Here is a tiny trained network, its code and every weight. The questions are about switching its units off for an input and a target symbol, where a switched-off unit gives its printed mean instead of its output.

import numpy as np


def w(rows, s, z=0):
    codes = np.array(rows[::2]) - 128.0
    scale = np.full(codes.shape[1], s)
    scale[-1] = z or s
    return codes * scale


def f(y):
    return np.maximum(y, 0)


def softmax(a):
    e = np.exp(a - a.max(-1, keepdims=True))
    return e / e.sum(-1, keepdims=True)


def log_softmax(a):
    a = a - a.max(-1, keepdims=True)
    return a - np.log(np.exp(a).sum(-1, keepdims=True))


def net(x, mask):
    ids = ['γεζλμξσφψω'.index(c) for c in x.split()]
    T = len(ids)
    res = E[ids] + P[:T]
    q, k, v = (res @ M[0].T for M in (Q, K, V))
    z = softmax(np.where(np.tri(T) > 0, q @ k.T / 2**0.5, -1e9)) @ v
    res = res + np.where(mask[0], z, O[0][:, -1]) @ O[0][:, :-1]
    y = f(res @ A[0][:, :-1].T + A[0][:, -1])
    res = res + np.where(mask[1:17], y, B[0][:, -1]) @ B[0][:, :-1]
    return log_softmax(res[-1] @ U[:, :-1].T + U[:, -1])


Q, K, V, O, A, B = {}, {}, {}, {}, {}, {}
E = w([
[112,93,90],'γ',
[54,139,72],'ε',
[158,103,121],'ζ',
[183,255,74],'λ',
[200,173,108],'μ',
[71,122,201],'ξ',
[144,100,104],'σ',
[152,10,156],'φ',
[164,106,126],'ψ',
[149,102,112],'ω',
],0.021)
P = w([
[83,176,9],'0',
[147,93,133],'1',
[167,98,151],'2',
[182,101,161],'3',
[191,102,166],'4',
[202,104,175],'5',
[207,104,170],'6',
],0.011)
Q[0] = w([
[103,250,155],'h1',
[91,201,123],'h1',
],0.011)
K[0] = w([
[239,50,237],'h1',
[224,2,136],'h1',
],0.0089)
V[0] = w([
[43,194,2],'h1',
[122,120,55],'h1',
],0.007)
O[0] = w([
[196,149,202,254],'h1',
[95,252,192,164],'h1',
],0.012,0.0051)
A[0] = w([
[53,140,117,121],'n1',
[97,60,103,255],'n2',
[169,5,141,82],'n3',
[79,150,63,216],'n4',
[182,134,105,57],'n5',
[164,123,60,65],'n6',
[115,189,163,160],'n7',
[93,88,152,131],'n8',
[172,94,102,201],'n9',
[89,119,110,94],'n10',
[175,141,97,131],'n11',
[133,142,139,153],'n12',
[114,173,126,139],'n13',
[226,87,102,233],'n14',
[89,165,147,83],'n15',
[120,126,147,142],'n16',
],0.017,0.0085)
B[0] = w([
[82,156,158,157],'n1',
[162,124,191,205],'n2',
[201,62,132,196],'n3',
[156,117,214,165],'n4',
[153,210,125,160],'n5',
[146,197,170,140],'n6',
[90,92,149,220],'n7',
[107,246,120,178],'n8',
[61,120,83,178],'n9',
[86,126,94,135],'n10',
[134,186,55,173],'n11',
[117,113,117,171],'n12',
[174,85,160,161],'n13',
[88,120,68,248],'n14',
[66,100,85,144],'n15',
[162,168,128,163],'n16',
],0.011,0.012)
U = w([
[6,135,152,153],'γ',
[199,106,191,170],'ε',
[98,104,101,198],'ζ',
[157,178,123,3],'λ',
[68,136,85,101],'μ',
[146,59,82,170],'ξ',
[130,111,119,52],'σ',
[187,45,139,31],'φ',
[102,102,103,130],'ψ',
[118,107,113,100],'ω',
],0.012,0.0051)

Each question gives the input, a string of symbols that net reads in full, and the target symbol t.
The units are the heads (2 rows each of Q, K, V and O) and the neurons (one row each of A and B). Each row of codes is followed by its name. A weight is (code - 128) times the scale printed after its matrix; where a second scale follows, it is the last column's (O, A, B and U).
mask holds one flag per unit, heads first, then neurons. A switched-off unit (its flag False) gives its mean, the last column of its rows in O or B, instead of its output. The means were averaged over made-up inputs and are rounded, as every weight is.
A unit's drop is (log p(t) with every unit on - log p(t) with that unit switched off) / (log p(t) with every unit on - log p(t) with every unit switched off).
The circuit of an input: a set's keep is (log p(t) with only the set's units on - log p(t) with every unit switched off) / (log p(t) with every unit on - log p(t) with every unit switched off). Starting from the 12 units with the biggest drops (on a tie, the unit counted first), units are removed one at a time, each time the one whose removal leaves the highest keep (on an exact tie, the one counted first), for as long as the keep stays at least 0.8.
circuit, biggest first: the units of the circuit, biggest drop first
most important unit: the unit with the biggest drop
k most important neurons: the k neurons with the biggest drops, biggest first
drop when u is switched off: that unit's drop, to one decimal
input ξ φ ξ, target ε: 4 most important neurons -> n2, n14, n3, n9
input ξ ε ε ζ, target ξ: most important unit -> n14
input λ σ ε ε ξ ε, target ε: circuit, biggest first -> n14, n4
input ξ ξ ε ξ σ ζ, target ξ: 3 most important neurons -> n3, n14, n8
input ξ λ ξ ζ ε ε ψ, target ξ: 2 most important neurons -> n3, n14
input ξ ζ ξ ε ε, target ε: circuit, biggest first -> n4, n14
input ξ ξ μ, target μ: 2 most important neurons -> n14, n9
input ξ ξ ω, target ξ: drop when h1 is switched off -> 0.2
input ξ λ ε ξ ψ, target ξ: drop when n14 is switched off -> 0.3
input ξ ω ω ψ ξ ξ γ, target ξ: drop when n12 is switched off -> 0.0
input ξ ξ ξ, target ε: drop when n14 is switched off -> 0.4
